[[115 136 133 117 140 125 148 128 124 136 128 132 116 113]
 [115 136 133 118 142 125 150 128 124 136 130 133 116 113]
 [116 136 133 118 146 125 151 131 125 136 130 133 117 114]
 [115 136 133 117 143 126 158 127 125 136 125 132 122 113]
 [117 136 133 119 146 125 154 133 125 136 127 132 119 115]]
->
[[113 113 114 113 115]
 [116 116 117 122 119]
 [132 133 133 132 132]
 [128 130 130 125 127]
 [136 136 136 136 136]
 [124 124 125 125 125]
 [128 128 131 127 133]
 [148 150 151 158 154]
 [125 125 125 126 125]
 [140 142 146 143 146]
 [117 118 118 117 119]
 [133 133 133 133 133]
 [136 136 136 136 136]
 [115 115 116 115 117]]

[[131 128 135 143 125 123 105 122 117 140]
 [130 121 115 122 145 107 114 133 137 130]
 [141 119 131 121 114 124 116 119 130 126]
 [149 137 127 125 130 112 139 121 113 126]
 [137 119 119 128 137 111 122 124 121 132]]
->
[[140 130 126 126 132]
 [117 137 130 113 121]
 [122 133 119 121 124]
 [105 114 116 139 122]
 [123 107 124 112 111]
 [125 145 114 130 137]
 [143 122 121 125 128]
 [135 115 131 127 119]
 [128 121 119 137 119]
 [131 130 141 149 137]]

[[124 126 128 126 135 130]
 [128 128 129 130 122 120]
 [126 128 126 126 128 108]
 [123 127 130 128 137 136]
 [127 127 126 128 109 132]
 [130 130 130 129 123 125]
 [137 128 128 134 150 124]
 [127 128 129 131 127 127]]
->
[[130 120 108 136 132 125 124 127]
 [135 122 128 137 109 123 150 127]
 [126 130 126 128 128 129 134 131]
 [128 129 126 130 126 130 128 129]
 [126 128 128 127 127 130 128 128]
 [124 128 126 123 127 130 137 127]]

[[127 141 110 136 105 128]
 [121 141 116 141 117 138]]
->
[[128 138]
 [105 117]
 [136 141]
 [110 116]
 [141 141]
 [127 121]]

[[133 135 114 118 105 135 118 142 109 129 126 143]
 [109 142 121 134 158 122 133 119 134 115 120 124]
 [139 146 131 129 129 145 111 121 121 122 146 132]
 [128 138 127 139 141 111 121 123 142 121 134 138]
 [139 146 131 114 134 133 138 131 125 141 117 127]
 [129 139 110 120 135 123 142 139 142 136 125 115]]
->
[[143 124 132 138 127 115]
 [126 120 146 134 117 125]
 [129 115 122 121 141 136]
 [109 134 121 142 125 142]
 [142 119 121 123 131 139]
 [118 133 111 121 138 142]
 [135 122 145 111 133 123]
 [105 158 129 141 134 135]
 [118 134 129 139 114 120]
 [114 121 131 127 131 110]
 [135 142 146 138 146 139]
 [133 109 139 128 139 129]]

[[116 114 144 115 151 126 134]
 [116 111 143 115 146 124 136]
 [117 125 144 112 149 124 134]
 [116 119 142 114 155 124 134]
 [116 117 143 115 153 125 133]
 [116 118 142 114 154 124 135]
 [116 112 145 116 145 125 134]]
->
[[134 136 134 134 133 135 134]
 [126 124 124 124 125 124 125]
 [151 146 149 155 153 154 145]
 [115 115 112 114 115 114 116]
 [144 143 144 142 143 142 145]
 [114 111 125 119 117 118 112]
 [116 116 117 116 116 116 116]]

[[104 114 137 138 107 134 144]
 [136 107 101 140 139 126 104]
 [143 143 139 118 103 146 123]
 [131 136 154 115 104 107 141]
 [139 146 106 121 132 118 139]]
->
[[144 104 123 141 139]
 [134 126 146 107 118]
 [107 139 103 104 132]
 [138 140 118 115 121]
 [137 101 139 154 106]
 [114 107 143 136 146]
 [104 136 143 131 139]]

[[139 118 145 147]
 [119 155 117 113]]
->
[[147 113]
 [145 117]
 [118 155]
 [139 119]]

[[107 155 119 136 114 118 156 116 117 140 141 127]
 [146 111 117 130 111 141 130 150 117 141 132 116]
 [119 146 141 130 133 123 149 105 102 140 133 109]]
->
[[127 116 109]
 [141 132 133]
 [140 141 140]
 [117 117 102]
 [116 150 105]
 [156 130 149]
 [118 141 123]
 [114 111 133]
 [136 130 130]
 [119 117 141]
 [155 111 146]
 [107 146 119]]
